Here are made-up objects, facts about them, and rows of numbers that follow some of those facts. Name the object behind each unnamed row.

There are 2 kinds of fact about the objects: η, Σ.
η: points at; Σ: belongs to class
begroflol η: lubik,taflo,potruk,skarik
bragudol η: sidagin,vudiba
brudol η: brimina,ridri
brusko η: bogo,flala,vipu,fefa
bunon η: zostul,pluste,trumak
digi η: troflas
drazur η: pugrus,drabro
flever η: bedriki
floste η: mugran
fudul η: pliskil,sivor,toples,buklis
gabam η: zostul,pliskil,trumak,klutro
gafo η: brivur
goste η: grarem,ligutrur,kitrin,naza
grivinak η: fastur
grodol η: fastur
gruroklek η: sivor,luston,trumak
guri η: bogo
gustir η: pugrus,zolon,kudo,naza
kosker η: fluvumor
kupe η: mibam,stezir
lokik η: bedriki,lekleski,gregal
mivo η: rodor,skagrogrel,brivur
nebre η: tubon,brivur
nepen η: kufe,fefa,stamebo,stuta,trovanak
notran η: nesa,briso,vutram
rifik η: pugrus,stuta
rukligrek η: destu,dekos,druposti
saso η: drorem
sezon η: flituplok,drabro,makam
skimim η: mibam
skomemun η: voso,stapin,dreteklis
stebin η: flituplok
stida η: posen,troflas
stipin η: stapin,vipu
stutromo η: lubik,drese
sufon η: flituplok,biku,stuklavum
tadru η: galem
teba η: stutek,gregal,skikler,pletrigir
tefer η: midur,vaplu
togen η: zolon
tridil η: vaplu,gregal,nuflom,troflas
trife η: ligutrur,vipu
trudri η: fluvani,fefa,troflas
vastis η: zuno
vubre η: loklir
zitrus η: nesa,soklugik,geva,stezir
zuta η: fastur,zuno
{bedriki,bogo,brudol,buklis,bunon,dekos,drabro,drorem,druposti,fefa,figre,flituplok,fudul,galem,gregal,grivinak,gruroklek,kitrin,klutro,kudo,luston,naza,nebre,nepen,nesa,pliskil,posen,pugrus,rodor,rukligrek,skarik,skikler,stapin,stebin,stezir,stida,stutromo,tridil,trife,trovanak,vastis,vipu,zostul} Σ a
{begroflol,digi,gafo,loklir,lubik,ridri,skimim,stuta} Σ e
{biku,dreteklis,fastur,fluvani,guri,gustir,kosker,ligutrur,mivo,mugran,sezon,tefer,voso,zolon,zuta} Σ f
{bragudol,drazur,flala,flever,floste,gabam,govun,grarem,kufe,notran,pletrigir,saso,skomemun,soklugik,stutek,taflo,toples,trudri} Σ c
{brimina,drese,goste,mokla,rifik,sidagin,stamebo,teba,vaplu} Σ g
{briso,brusko,geva,grodol,kupe,midur,pluste,potruk,roklas,sivor,stuklavum,sufon,trumak,vudiba,zitrus} Σ b
{brivur,destu,fluvumor,lekleski,lokik,makam,mibam,nuflom,skagrogrel,stipin,tadru,togen,troflas,tubon,vubre,vutram,zuno} Σ d

Some rows with their names:
lokik: [-36.2 -20.6 -10.5  -8.7  31.4   7.1 -19.6 -81.2   8.2 -10.3  18.1  -6.2
  21.5  16.0 -45.4  32.2 -29.5 -27.8 -12.3  -2.7 -11.5  14.7 -13.1  -2.7
  37.9  10.0 -21.2   4.2 -20.4 -28.8   5.5]
goste: [-39.4 -35.4  -8.5   0.6  18.6  14.0  20.3 -53.7  11.9 -30.2 -11.0  -7.0
 -22.9  37.7 -26.5  63.2 -24.6 -10.7  -7.4  -9.1  -5.7   0.6   6.0 -20.9
  31.2  12.5 -13.7   7.5 -30.4 -20.2  -0.6]
vubre: [-27.6 -15.9 -10.3  -9.3  35.9   1.4 -17.9 -74.2   1.9 -22.5  15.5  -8.3
   9.7  15.0 -42.4  37.4 -24.3 -13.5  -7.6  -2.2 -10.8   5.7  -1.7  -9.3
  33.0  15.1 -17.1   9.5 -18.5 -26.3  -7.0]
kupe: [-23.4 -28.0  -6.1 -11.1  42.6  -1.4 -15.4 -66.7  -5.9 -23.2  31.5 -19.3
   6.7  16.0 -52.9  24.7 -28.8  -4.1 -19.4   7.8 -12.1  30.6   0.2  -2.6
  51.0  29.1  -0.1  -1.1 -31.6 -21.9  -6.3]
floste: [-23.7  10.7   5.9   8.9   3.1   6.1  -8.0 -76.6  27.4  -0.8  16.6 -30.8
 -15.5  23.1 -32.0  24.2 -26.3   1.4 -19.3  -0.4 -10.3   0.2 -21.1  15.1
  38.6  22.1 -12.3  10.6  -3.7  -9.5  -2.0]
zitrus: [-27.5 -29.1  -3.4  -9.5  42.9   0.5 -16.4 -70.0  -7.5 -21.2  32.8 -20.7
   8.7  18.7 -53.4  27.4 -30.8  -4.4 -17.9   8.4 -11.5  34.7   2.0  -0.2
  49.5  30.7   1.3   0.0 -34.9 -23.7  -9.7]
digi: [-29.4 -46.0  -3.3  24.3  48.1  21.2 -11.1 -55.6  21.1  20.6  19.4 -34.7
 -19.0  15.0 -27.0  10.1 -29.8  -4.0 -20.6  12.3  14.2  29.4 -34.6  11.0
  53.5  15.8   4.5  15.5   1.7  -4.9  46.1]
tridil: [-28.9 -34.4  18.2  -4.4  16.2  34.2   0.4 -47.1  20.4   7.3  -0.5  -7.7
 -10.3  10.7 -26.4  37.7 -45.3 -20.6 -15.9  20.0  -4.9  15.9 -31.8  -8.3
  19.4  11.3 -25.2   8.5 -12.0   1.1   2.0]
gabam: [-42.3  10.9   5.4  -9.0  14.2   6.1  -2.8 -81.0  34.8  11.7  23.7 -24.8
 -13.1  29.0 -25.0  45.5 -19.1   6.2 -16.4   0.9 -22.3   6.7 -16.9  27.6
  30.4  18.4  -8.7   6.4 -15.0   3.3  -5.4]
stapin: [ -2.4 -27.1  14.5  -9.4  20.9  23.0  18.9 -33.7  11.8  -7.2  -5.8 -15.2
 -37.9  10.1 -29.2  30.4 -29.1   1.1 -11.2  23.2   1.6   0.1 -16.6 -29.6
  22.7  10.7 -25.3  15.4   4.7   3.9   1.5]
nuflom: [-15.0 -16.8 -15.5 -13.0  34.9   3.5 -12.1 -72.3   6.2 -14.1  16.5  -7.0
  11.6  11.4 -50.3  16.1 -20.6 -27.2 -16.0   4.0  -8.9   4.5 -11.3 -10.9
  41.0   7.6 -23.9   3.2 -11.3 -26.3  11.7]
stuklavum: [ -8.1 -27.4 -15.3   0.1  39.3  -9.8 -30.4 -49.5   3.9 -29.0  11.8  -4.9
  10.8   6.0 -38.5  12.3 -23.1 -11.1  -4.9   3.7 -14.6  -1.2  -0.8 -16.5
  49.8  18.7  -9.7   0.9 -12.0  -7.6  11.5]
skarik: [ -8.2 -21.0  14.1 -21.5  26.6  22.8 -10.2 -24.7  21.3 -19.6 -10.4  -8.1
 -32.2  -3.1 -24.4  26.4 -35.6  -7.3 -22.8  22.2   7.0  -2.5 -18.8 -29.2
  12.5   8.7 -18.3  22.5  -8.2  -0.7 -15.8]
briso: [ -4.6 -24.1 -10.6 -17.0  45.3  -4.3 -12.0 -59.6  -6.3 -26.9  29.9 -19.6
  -1.4  10.0 -58.5   9.9 -22.9  -4.2 -21.0  16.0  -8.2  18.6   1.2  -9.1
  50.2  27.6  -2.9  -1.7 -24.7 -18.6  -3.3]
mugran: [-11.7 -25.1 -15.7 -15.3  40.7  -3.7 -20.0 -46.2  -1.8 -25.3  17.7  -4.5
   2.7  10.0 -42.0  24.4 -31.7  -3.4 -17.2  18.3  -6.2  12.9 -16.6 -15.8
  43.9  20.2  -9.8  -2.8  -8.2  -9.8   0.1]
geva: [ -4.0 -23.7 -10.1 -16.8  46.1  -2.9 -11.0 -57.8  -6.4 -26.3  32.6 -20.5
  -0.5  10.4 -60.4   7.7 -23.2  -4.8 -21.5  16.2  -9.0  20.4   1.4  -8.1
  48.3  28.5  -2.3  -1.9 -24.1 -20.7  -3.4]
figre: [ -9.8 -27.3  15.3  -8.0  22.0  27.9   3.6 -33.8  16.4  -8.0  -2.9  -9.4
 -25.6   5.5 -28.2  33.6 -38.7  -6.4 -11.7  25.8  -0.7   0.7 -19.1 -17.5
  11.5  16.4 -20.9  12.1  -8.0   6.4  -8.6]

Name these rows:
No name comes twice in this set of rows, the named rows included.
[-29.6 -24.1 -15.2  -6.1  45.4  -0.2 -26.7 -66.9   2.7 -22.4  21.2 -10.3
  14.2  13.1 -40.7  31.9 -33.0   0.2 -13.1   4.1  -3.4  16.4  -6.9 -11.3
  51.6  19.7  -7.2   3.2 -17.7 -20.1  -1.4]	grodol
[-32.5 -36.8  -7.4   4.5  29.5 -11.3 -26.3 -52.5  -4.0 -24.6  10.0  -2.8
   5.7  22.4 -24.5  41.9 -32.6  -4.2  -0.2   1.9 -19.0  22.7  -8.5 -14.7
  54.0  19.2  -9.5   3.0 -12.1  -6.0   5.3]	gustir
[-23.4 -40.9  -4.3  42.9  44.9  27.7  -8.6 -61.2  13.4  14.1  21.2 -36.8
 -13.6  12.5 -27.5  23.0 -41.5  17.5  -9.8  15.8  26.3  15.6 -35.5  13.3
  42.2  29.5   6.1  11.7   8.8  -3.7  30.7]	gafo
[  7.7 -32.3  15.5   4.9  15.4  17.2  -3.0 -19.5  16.6 -17.0 -15.3  -5.7
 -29.6   0.1 -21.2  18.4 -30.8 -14.1  -1.6  21.3 -12.1 -17.7 -13.1 -27.2
  14.9  14.7 -24.4  14.4  -0.7  17.5   3.9]	drabro
[-18.7 -29.7  14.6  12.3  15.6  38.6   7.6 -49.7  11.8  -3.0  -1.1 -10.8
 -11.5   9.3 -28.3  49.6 -53.6   4.0  -3.8  23.2   7.1  -2.8 -30.2 -12.1
   8.6  23.6 -23.6   6.5  -3.0   3.3 -11.4]	nebre
[-28.1 -37.3  -8.7   5.6  30.7  -9.5 -32.8 -46.3  -0.7 -27.3   7.7  -0.3
  11.6  14.8 -24.9  34.6 -36.7 -11.8  -0.8   5.7 -22.2  14.2 -10.1 -11.9
  46.3  21.6  -8.1   0.6 -15.1  -2.6   4.5]	sezon
[-34.7   6.3   6.8  12.8   1.2   4.5   1.3 -86.7  23.2   2.0  15.3 -34.7
 -20.3  33.5 -27.4  34.0 -22.9   8.6 -14.3  -8.3  -9.0  10.0 -19.8   9.8
  48.5  19.3 -12.7  15.6   0.6 -12.7   3.2]	skomemun
[ -3.6 -31.7  14.5  -2.8  17.2  21.8  12.4 -32.3  14.9  -6.0  -8.4 -12.0
 -31.8   9.1 -24.9  26.3 -30.2  -9.2  -8.9  22.0  -5.6  -2.8 -16.3 -26.0
  22.5  10.4 -25.6  14.1   0.6   8.0   5.9]	trovanak
[ -5.6 -21.7 -16.9 -15.5  42.8  -3.5 -18.7 -44.0  -1.8 -29.4  16.0  -3.7
   1.1   5.7 -43.2  21.0 -33.5  -2.7 -17.5  20.9  -2.3   7.5 -15.4 -19.0
  44.5  20.6 -11.2  -1.4  -5.0 -10.8   0.7]	fastur
[-12.4 -33.0  -5.6   8.6  58.3  14.4 -25.8 -36.3  23.4  -3.6  12.4 -32.1
 -33.3   0.9 -25.9  -0.2 -24.9   6.4 -29.5  14.0  23.2  14.0 -24.2  -5.7
  46.0  14.5  10.7  28.9   1.6  -7.4  26.6]	lubik

Now the same objects, written a new way:
Some rows with their names:
mokla: [  5.1 -28.7   7.9  13.8  -9.0  -7.9  18.5  21.4  -5.7  -5.2   9.4 -46.2
  -1.3  -3.3  19.1  15.4  24.1  70.3 -20.2  -6.0   6.5   3.6 -28.1  32.1
 -18.5 -24.6  36.8   2.6 -10.4 -30.5]
bogo: [ -0.1   9.3   6.4  -1.2 -17.4   2.7 -13.0  -2.7  12.1   4.7  14.3   3.6
  -0.2 -10.2   8.8 -13.9  -1.8 -21.9  -4.9   0.1   6.1   9.7  19.9   9.6
  18.1  -6.2  -4.1  18.2  -3.6  -8.7]
skomemun: [ -3.9 -12.0  -3.4  -6.3  17.3  10.7  24.3  20.3  11.4 -16.2  -7.3 -18.7
  -0.4 -31.0  -7.1   4.6   0.0  -8.9  29.6  13.4 -49.9 -36.3 -18.6  10.8
 -23.6  25.5 -18.2 -15.8  11.8   8.8]
stida: [ -0.9 -11.2  -8.6  -5.9  -2.5   8.4  -9.2 -16.4  -7.4  -3.3  -7.8  14.0
   0.5 -15.2  13.2  -1.8  -8.9 -31.4   2.3   9.8   3.2  18.8  -0.4   8.1
   0.3  -9.9 -10.5   0.5  -0.1 -20.1]
gabam: [ 11.1  -0.7  -3.0  -5.3  18.0  17.2  17.1  14.5  -7.6 -11.3 -12.5  14.5
   9.4 -19.2 -25.2  10.1  -7.0  -9.4  28.1   8.9 -55.5 -49.5 -16.6  -1.0
 -48.4  26.9 -18.9 -16.7  19.8  -3.5]
brudol: [  0.1  -0.4  -6.5 -18.4  -8.3   9.5  -8.4 -16.0 -12.1  -7.5  -0.6  11.3
  -0.6  -0.5  -3.0  -9.0  -5.4 -17.1  -1.5  14.1   4.0  16.5  -5.2  -4.8
   2.3   1.2 -13.1   2.7  -5.6  -6.1]
galem: [ -2.7   5.1   5.3  -7.2  -9.6   5.0 -17.5 -10.6  -4.8   0.6   3.9  13.6
  -3.8   6.7  -1.5 -13.8  -6.7 -16.1  -6.5   4.0   2.9   7.1   8.9  -7.1
   6.6   1.1 -13.1  12.6  -7.0  -2.0]
kitrin: [  1.9  14.2   2.2  -8.7 -18.2   3.6 -11.1  -8.0   9.5   5.5  12.7   7.0
  -6.5   1.1   4.6 -16.4   3.3 -11.1  -6.9   6.9   7.7   4.2  17.2   5.5
  13.5  -0.1  -8.7  13.0  -6.2   1.2]
sufon: [  3.2   2.7 -13.7 -26.3 -24.7  22.4  -0.4 -35.4  -4.8  -6.6 -16.1   7.0
  -7.1   6.2 -30.7  18.3  -4.0 -13.5   8.9  10.1  36.7  -6.7  10.7 -16.7
  16.6   9.0 -26.0 -13.9  -6.1   8.6]
geva: [  0.0  -4.9   7.7 -19.3 -17.6  16.4 -15.8 -24.1  13.3  -4.5  -3.8 -10.5
  -6.2 -14.3 -49.3  21.9 -13.1 -13.8   7.1 -15.9  24.7  -4.3  21.1 -42.3
  27.8  -9.6  -9.0  19.3 -12.8  21.4]
loklir: [  0.7  -4.6  17.9  16.1  25.1  -5.8   3.9  43.7  22.4 -25.5  -8.3 -25.5
 -16.5   1.9  21.5  16.8   6.8  42.2   2.1   7.1 -30.1 -31.3 -22.9  15.5
 -11.5   1.1   3.3   2.0  14.9 -26.3]
mivo: [-10.7  13.1 -28.0  26.4  33.0 -46.4  36.4  44.8 -29.3   3.6  -6.8 -17.1
  17.8  22.7   9.3 -11.8  -9.8  22.8   7.9   5.1   8.4  19.3 -27.8  -5.8
  -7.5   7.4  31.0 -26.5   2.3  19.7]
grarem: [ -7.1   5.2   4.5   3.4  10.3   1.1  15.5  22.0  26.7  -2.7  -3.5 -12.6
  -8.3 -15.2  -3.3  -1.6   4.7   5.1  24.2   6.9 -45.8 -53.6  -0.6   8.8
 -16.6  27.5 -20.1  -9.9  10.9  15.9]
vaplu: [ -2.8 -38.7  13.7  30.3  -0.2 -14.3   6.3  21.3  -0.1   2.2   1.8 -38.3
  -1.4  -8.2  36.1  20.9  17.2  57.3 -18.8 -17.9   8.2   5.2 -15.8  40.9
 -18.7 -35.5  35.5   2.8  -4.1 -45.8]
kudo: [  0.6  17.3  -3.1 -11.3 -20.6   2.7 -12.2 -11.4   9.7   8.7   7.7  13.5
  -9.8  10.3   7.1 -17.0   4.4  -4.6  -5.8  10.5   8.3  -0.5  17.0   5.7
  12.7   0.1 -12.0  10.3  -3.9   2.0]
pletrigir: [-18.0 -16.2   5.7  11.4  27.7   0.1  -0.4  14.6  13.0  -3.2 -22.1   0.1
  -5.6 -14.3   3.4   9.1 -12.5 -11.6  30.2  -0.9 -50.8 -48.3  -6.3   1.8
 -29.0  17.0 -24.4 -15.9  12.7  -1.2]
flala: [ -6.5  -2.6   6.2   7.3  13.8   2.1  13.8  25.2  28.6  -2.9  -1.0 -16.6
  -1.6 -30.7   1.7   3.2  -0.5  -9.5  25.9   0.4 -47.3 -47.2  -0.3  14.6
 -14.8  20.4 -15.6  -7.7  13.0   5.4]

Which object is each row?
No name comes twice in this set of rows, the named rows included.
[-13.1  10.4  -0.2  -7.9 -12.4  -3.3 -16.8  -0.5 -22.0   2.2   5.9   4.8
  -0.1  11.6  -2.8 -26.2 -10.9 -11.8  -6.7   9.2   3.7   3.3   6.4  -7.7
  12.2   5.1 -32.2  10.8 -18.0 -14.6]	rodor
[  5.1   2.7  13.2  23.6  14.6  -7.5   9.4  45.0  38.7 -15.1  -4.1 -26.8
 -16.4  -3.8  34.2  15.8  16.0  46.4   0.2   8.2 -26.0 -34.8  -9.1  30.8
  -2.5  -2.9   7.6   3.5  21.0 -26.5]	stuta
[  0.6  28.0  -9.1  38.9  23.5 -49.9  32.7  46.1  20.8  15.0  11.6 -12.8
  13.0  17.5  21.4  -6.6   5.3  24.0   0.8 -11.9  15.1  11.1   2.1   7.8
   3.8  -1.3  58.8 -12.1  14.7  33.8]	ligutrur
[ -0.8  -0.7  17.6 -17.5 -21.1  24.7 -10.4 -27.2  11.9 -21.8  -6.6  -1.8
  -5.9   7.0 -33.9  19.7  -0.7 -33.1   2.4 -12.7  37.6  11.2  13.9 -22.0
  23.5  15.7 -11.5  -8.6 -10.1  18.3]	potruk
[-11.6  -4.7   5.3   6.7  -0.8  -1.7 -29.8 -15.0  -0.8   8.6  -8.9  25.9
  -2.9   3.7  16.7  -7.1 -16.5 -31.3  -2.5  -5.4   4.3   7.5  15.2   0.4
   2.5 -13.2 -14.0   8.8  -1.2 -21.1]	gregal
[-11.7  -9.4  19.0  -4.2  22.6   7.6   8.3  12.5  22.2 -21.2 -12.3  -9.0
 -10.7   0.6  -7.9   7.1   5.3 -11.4  22.9   2.8 -45.1 -39.1 -17.0  -4.3
 -26.1  38.2 -13.4 -21.0   8.3  24.6]	taflo
[  7.4   5.0  -8.0 -15.4 -17.2  11.0   2.4  -8.3   3.2  -3.7  10.8  -1.6
  -0.4 -18.4   7.7 -11.3   2.5 -21.2  -2.3  12.6   5.1  17.7   2.5  12.6
  11.4  -2.2  -5.1   6.1  -3.1  -6.5]	trife
[ -5.3  -2.6   2.1  -0.3  -5.3   2.2 -19.7 -10.7   0.0   3.9  -0.8  16.5
   1.8  -5.5  12.4  -7.5 -10.7 -30.0  -2.2  -2.4   5.0  10.2  13.4   1.9
   6.2  -9.1  -9.3   9.4  -0.9 -14.6]	posen
[  5.3 -10.6  -3.8 -29.8 -15.6  22.6  -5.6 -29.6   2.9 -12.0  -8.5 -12.0
  -3.8 -22.8 -48.8  25.8 -12.8 -17.9   9.5  -4.7  25.9   2.1   9.5 -39.1
  23.4  -7.0  -9.5   9.4 -10.1  15.9]	kupe
[ 12.7 -26.8  -4.5   9.9 -17.6  -5.0  31.3  16.4   4.9  -0.4   8.4 -47.2
  -4.0  -7.0  31.5  17.1  34.6  76.5 -18.5   5.9  12.7   3.6 -25.3  48.6
 -16.3 -23.7  39.8  -7.2  -6.0 -29.7]	rifik

The same objects again, as new rows of numbers:
Some objects and their rows:
voso: [ -2.5 -19.5  -0.1   4.3  11.7   3.6  15.2 -22.3   7.4  -9.0 -30.7 -16.8
  -1.2]
pluste: [ 10.0  22.3  21.4  13.3  13.8   1.2 -13.6 -37.0 -38.8  -3.5 -25.4  15.8
  -6.0]
gregal: [ -8.0  -4.1 -12.8   7.4  34.0   9.7  12.9 -10.3  15.6   3.5  27.5 -33.2
  26.9]
mibam: [-33.4 -10.2  17.2  19.4  -8.4  24.9 -18.6  -8.7 -12.6   7.8 -61.9 -21.9
  25.1]
trovanak: [  9.4 -10.7  -7.4  -4.7  25.7  -5.7  -7.8  -4.3  20.4   8.0  14.0 -24.1
  19.4]
nebre: [25.1 22.1 -7.5  6.7 25.2 22.2  4.3  3.5  9.9 27.4  2.0 -8.1 -2.3]
pugrus: [  4.8 -29.6  -9.7  -7.7  26.5 -12.8 -19.1   5.1  12.1  27.9  -4.8 -16.6
  29.4]
vudiba: [  4.1   2.9  22.8   7.4  28.5   9.7 -26.6 -19.7 -47.6  -7.4 -24.2  19.0
 -17.4]
saso: [ 14.3  15.3   5.7   2.4  16.6  20.0  -6.9  -4.4  22.7  38.9  13.8 -17.3
  13.1]
nuflom: [-39.5  -6.5   4.6 -14.1   5.1  22.3  24.6  -4.7 -21.3 -20.2  -7.2 -27.3
  42.5]
fastur: [ -7.1 -22.7  -5.4  12.2  13.8  12.7  19.5 -23.2  -0.3   9.5 -48.4 -12.4
  -0.8]
briso: [-14.4   5.3  32.8  22.0  24.8  13.0 -55.4 -21.0 -33.3  -6.4 -37.6  18.4
 -18.6]
buklis: [ 21.4  20.7  -7.1  23.6  10.6   1.4   9.4 -25.5  22.6  31.9  -8.4 -23.5
  19.4]
ligutrur: [ -7.5 -35.8   0.6  -5.8  12.0  -7.2   7.2 -15.6   6.1  -4.9 -31.3 -15.7
   6.0]
bogo: [ 17.5 -11.1  -3.0   3.9  21.3  -2.0  -5.9 -12.3  16.7   2.8  12.9 -32.1
   8.4]
tefer: [-31.7   7.7  -6.3 -11.6  22.2  10.3  29.1  -8.3  17.6 -13.1   1.1  -0.9
  22.5]
tridil: [-10.0  30.7 -10.5 -13.3  34.8  11.8  12.6   5.7  28.4  -3.7  51.8 -10.5
  30.8]

Name these rows:
No name comes twice in this set of rows, the named rows included.
[-13.4  11.6  17.9 -21.4  34.1  -2.5 -36.6   7.6 -43.7   3.1 -12.0  49.1
   7.6]	sufon
[ 25.2 -16.6  -1.8   4.9  20.7  -2.8  -8.4 -11.1  16.4   2.2   7.2 -35.9
   5.1]	vipu
[ -2.3  26.4  16.6  16.8  12.3  20.8 -37.3   1.8  36.7  41.2   2.5 -10.5
  11.9]	notran
[ 14.6   6.0   6.1   8.6  14.2  18.4  -7.5  -5.9  21.5  38.2   9.3 -23.3
  13.9]	govun
[-18.6 -38.1  -3.8  -9.9  16.3 -11.8   3.3  -7.2   5.8   9.7 -37.8  -3.0
  21.2]	zolon
[  9.6 -19.0  -9.7  -4.8  22.3  -8.6 -18.3   2.5  14.1  27.4  -1.5 -13.0
  21.0]	kudo
[ -0.3 -26.1 -12.8   1.1  28.3  -3.9 -14.4   5.9   6.5  43.2 -15.1  -9.8
  31.3]	flituplok
[ -1.0  21.8  -9.6  -8.9  31.7   5.8   7.2   4.0  25.4  -0.7  40.5 -15.0
  24.3]	stida
[  1.8  -2.8   1.3 -23.9  20.9  -1.4 -21.7  16.8  24.5  45.1  19.1   0.2
  37.3]	drazur
[-10.7 -14.4  18.8  -8.4  33.2  -0.4 -37.8  -4.9 -51.6   8.0 -27.4  32.1
   1.7]	stuklavum
[ 11.8 -17.3  -5.4  -1.3  27.6  -4.1  -3.1 -10.1  17.9  -3.2  21.0 -36.7
  17.5]	fefa
[-13.3 -12.3   9.0   5.7  -6.4  28.6  11.8  -7.1 -29.0   7.3 -51.1 -22.2
  19.3]	zuno
[ 23.4  18.6   7.9  19.8   1.6   9.6   6.3 -27.9  25.9  48.4   2.8 -30.2
  24.8]	toples
[ 13.9   9.0  -7.6  10.7  23.4  10.6  -2.5  -2.6  15.4  25.4   0.3 -17.5
  10.6]	figre
[-17.3  33.6  35.6  12.1  24.8  15.2 -63.0  -6.1 -23.9 -10.1 -25.1  39.0
 -14.2]	zitrus

